[[118 107 148 128 146 126 131 113 119 121]
 [115 141 121 126 134 141 107 135 107 118]
 [128 138 114 131 103 131 140 148 124 138]]
|
[[128 138 114 131 103 131 140 148 124 138]
 [115 141 121 126 134 141 107 135 107 118]
 [118 107 148 128 146 126 131 113 119 121]]

[[ 98 115 117]
 [129 121 109]
 [144 121 148]
 [128 130 123]
 [138 157 101]
 [148 121 148]
 [127 135 107]
 [123 115  99]]
|
[[123 115  99]
 [127 135 107]
 [148 121 148]
 [138 157 101]
 [128 130 123]
 [144 121 148]
 [129 121 109]
 [ 98 115 117]]

[[121 112 135 102 143 126]
 [122 112 136 100 144 126]]
|
[[122 112 136 100 144 126]
 [121 112 135 102 143 126]]

[[132 137 120 104 135 127 132]
 [123 122 140 104 121 131 128]
 [125 131 114 104 123 135 116]
 [137 122 123 104 136 129 137]
 [120 131 120 104 126 112 126]
 [122 134 123 104 132 117 133]]
|
[[122 134 123 104 132 117 133]
 [120 131 120 104 126 112 126]
 [137 122 123 104 136 129 137]
 [125 131 114 104 123 135 116]
 [123 122 140 104 121 131 128]
 [132 137 120 104 135 127 132]]

[[104 145 128 138 103 134 108 106 146 120 132 113 124 126 124 133]
 [128 152 111 129 152 152 146 149 140 139 143 126 128 116 137 129]
 [148 120 105 136 124 112 137 124 143 143 142 139 122 110 119 118]
 [148 130 149 151 126 128 109 134 143 120 112 121 147 121 107 151]
 [111 123 111 147 107 106 109 150 136 109 134 123 110 143 151 115]]
|
[[111 123 111 147 107 106 109 150 136 109 134 123 110 143 151 115]
 [148 130 149 151 126 128 109 134 143 120 112 121 147 121 107 151]
 [148 120 105 136 124 112 137 124 143 143 142 139 122 110 119 118]
 [128 152 111 129 152 152 146 149 140 139 143 126 128 116 137 129]
 [104 145 128 138 103 134 108 106 146 120 132 113 124 126 124 133]]

[[114 121 118 124 141 128 103 133 122 120 117 135]
 [135 129 133 131 122 126 142 108 117 139 132 125]
 [107 122 145 125 130 134 136 145 139 107 139 126]]
|
[[107 122 145 125 130 134 136 145 139 107 139 126]
 [135 129 133 131 122 126 142 108 117 139 132 125]
 [114 121 118 124 141 128 103 133 122 120 117 135]]

[[132 158]
 [111 116]
 [147 116]
 [118 136]
 [129 140]]
|
[[129 140]
 [118 136]
 [147 116]
 [111 116]
 [132 158]]
---
[[106 117 114 114 124]
 [140 137 132 132 131]
 [125 138 126 126 140]
 [128 136 129 129 131]
 [132 125 131 131 118]
 [122 120 124 124 124]
 [123 130 122 122 134]
 [154 111 144 144 122]]
|
[[154 111 144 144 122]
 [140 137 132 132 131]
 [132 125 131 131 118]
 [128 136 129 129 131]
 [125 138 126 126 140]
 [122 120 124 124 124]
 [123 130 122 122 134]
 [106 117 114 114 124]]

[[116 124 116 122 110 107]
 [115 146 121 135 110 114]]
|
[[115 146 121 135 110 114]
 [116 124 116 122 110 107]]

[[117 122 118]
 [123 122 153]
 [118 138 126]]
|
[[123 122 153]
 [118 138 126]
 [117 122 118]]

[[142 123 114 125 116 122 133 131 112 139 106]
 [127 134 127 122 123 137 132 124 125 120 121]]
|
[[127 134 127 122 123 137 132 124 125 120 121]
 [142 123 114 125 116 122 133 131 112 139 106]]

[[138 103 123 131 123]
 [140 139 140 151 122]
 [155 146 138 142 129]
 [145 121 122 124 155]]
|
[[140 139 140 151 122]
 [155 146 138 142 129]
 [138 103 123 131 123]
 [145 121 122 124 155]]

[[120 135 140 137 135 137 130 117 143 138 130 129 111 116 126 131]
 [139 137 135 124 137 134 122 141 111 140 118 132 137 143 125 138]
 [112 133 128 139 128 130 142 129 113 128 108 127 121 123 132 133]
 [116 119 113 122 111 129 132 133 119 116 129 111 129 119 141 107]
 [120 115 121 122 116 114 127 142 116 121 133 121 140 122 138 117]]
|
[[120 135 140 137 135 137 130 117 143 138 130 129 111 116 126 131]
 [139 137 135 124 137 134 122 141 111 140 118 132 137 143 125 138]
 [112 133 128 139 128 130 142 129 113 128 108 127 121 123 132 133]
 [120 115 121 122 116 114 127 142 116 121 133 121 140 122 138 117]
 [116 119 113 122 111 129 132 133 119 116 129 111 129 119 141 107]]

[[127 130 128 133 131 130 130 128 131 130]
 [126 148 132 154 122 125 123 127 149 122]
 [130 118 126 113 137 135 136 130 116 138]
 [129 128 129 130 128 128 128 128 130 128]
 [127 132 127 132 132 131 132 128 132 132]
 [132 120 125 117 137 135 137 132 118 137]]
|
[[126 148 132 154 122 125 123 127 149 122]
 [129 128 129 130 128 128 128 128 130 128]
 [127 130 128 133 131 130 130 128 131 130]
 [127 132 127 132 132 131 132 128 132 132]
 [130 118 126 113 137 135 136 130 116 138]
 [132 120 125 117 137 135 137 132 118 137]]

[[126 129 121 128 120 125 132 129 131 127 133 127 123 128 127]
 [128 137 131 139 125 129 144 136 142 129 146 129 135 142 143]
 [119 129 126 131 118 123 140 127 136 120 142 122 132 142 146]
 [122 137 130 141 120 125 151 134 146 123 154 124 136 148 149]]
|
[[128 137 131 139 125 129 144 136 142 129 146 129 135 142 143]
 [122 137 130 141 120 125 151 134 146 123 154 124 136 148 149]
 [119 129 126 131 118 123 140 127 136 120 142 122 132 142 146]
 [126 129 121 128 120 125 132 129 131 127 133 127 123 128 127]]

[[126 127 130 130 129 127 127 122]
 [119 128 134 124 132 138 106 142]]
|
[[119 128 134 124 132 138 106 142]
 [126 127 130 130 129 127 127 122]]
---
[[126 156 108 152 152 132 123 144]
 [120 104 130 115 116 115 117 120]
 [120  99 142  99 110 115 122 114]
 [121  98 142  99 109 114 122 113]
 [117 130 132 134 139 118 118 133]]
|
[[123 144 126 156 108 152 152 132]
 [117 120 120 104 130 115 116 115]
 [122 114 120  99 142  99 110 115]
 [122 113 121  98 142  99 109 114]
 [118 133 117 130 132 134 139 118]]

[[147 127 140 133 113 117 129 120 115]
 [127 143 127 112 132 141 122 114 129]
 [133 131 134 132 137 138 137 140 133]
 [125 153 113 130 147 126 104 116 144]]
|
[[120 115 147 127 140 133 113 117 129]
 [114 129 127 143 127 112 132 141 122]
 [140 133 133 131 134 132 137 138 137]
 [116 144 125 153 113 130 147 126 104]]

[[132 125 124 124 129 126 122 118 135 137 124 123]
 [130 125 127 128 129 130 127 129 129 129 128 129]
 [122 143 130 114 110 140 110 129 131  99 136 118]]
|
[[124 123 132 125 124 124 129 126 122 118 135 137]
 [128 129 130 125 127 128 129 130 127 129 129 129]
 [136 118 122 143 130 114 110 140 110 129 131  99]]

[[131 136 124 142 143 120 142 114 157 128 129 119 128]
 [123 131 126 120 128 120 121 120 123 121 121 131 128]
 [116 151 130 121 123 120 114 133 129 115 123 123 128]]
|
[[119 128 131 136 124 142 143 120 142 114 157 128 129]
 [131 128 123 131 126 120 128 120 121 120 123 121 121]
 [123 128 116 151 130 121 123 120 114 133 129 115 123]]

[[100 131 114]
 [143 120 137]
 [113 108 129]
 [146 148 114]
 [127 122 139]
 [150 132 138]
 [150 119 133]
 [127 123 123]
 [123 121 143]
 [137 127 146]]
|
[[131 114 100]
 [120 137 143]
 [108 129 113]
 [148 114 146]
 [122 139 127]
 [132 138 150]
 [119 133 150]
 [123 123 127]
 [121 143 123]
 [127 146 137]]

[[137 128 129 131 144 151 132 123 121]
 [131 127 121 121 141 152 120 120 128]
 [143 125 128 120 149 132 118 124 130]
 [118 125 121 121 126 134 119 129 130]
 [124 130 121 135 129 134 128 129 122]
 [121 129 119 118 125 128 121 128 134]]
|
[[123 121 137 128 129 131 144 151 132]
 [120 128 131 127 121 121 141 152 120]
 [124 130 143 125 128 120 149 132 118]
 [129 130 118 125 121 121 126 134 119]
 [129 122 124 130 121 135 129 134 128]
 [128 134 121 129 119 118 125 128 121]]

[[133 136 117 149 144 114 129 129 111 121 124 143]
 [120 134 134 137 123 110 132 115 109 132 134 138]
 [129 130 131 129 130 126 131 127 125 132 114 156]
 [117 127 147 119 116 138 135 120 130 125 133 118]
 [130 120 116 122 146 147 134 122 127 128 119 135]
 [114 130 137 128 134 137 144 111 126 115 132 136]]
|
[[124 143 133 136 117 149 144 114 129 129 111 121]
 [134 138 120 134 134 137 123 110 132 115 109 132]
 [114 156 129 130 131 129 130 126 131 127 125 132]
 [133 118 117 127 147 119 116 138 135 120 130 125]
 [119 135 130 120 116 122 146 147 134 122 127 128]
 [132 136 114 130 137 128 134 137 144 111 126 115]]

[[134 130 120 122]
 [123 126 119 123]
 [112 120 118 124]
 [115 123 119 121]
 [120 128 120 120]
 [125 125 118 122]
 [108 116 119 124]
 [148 145 133 126]
 [147 144 131 124]
 [147 145 130 125]
 [126 124 120 119]
 [153 142 135 128]]
|
[[120 122 134 130]
 [119 123 123 126]
 [118 124 112 120]
 [119 121 115 123]
 [120 120 120 128]
 [118 122 125 125]
 [119 124 108 116]
 [133 126 148 145]
 [131 124 147 144]
 [130 125 147 145]
 [120 119 126 124]
 [135 128 153 142]]
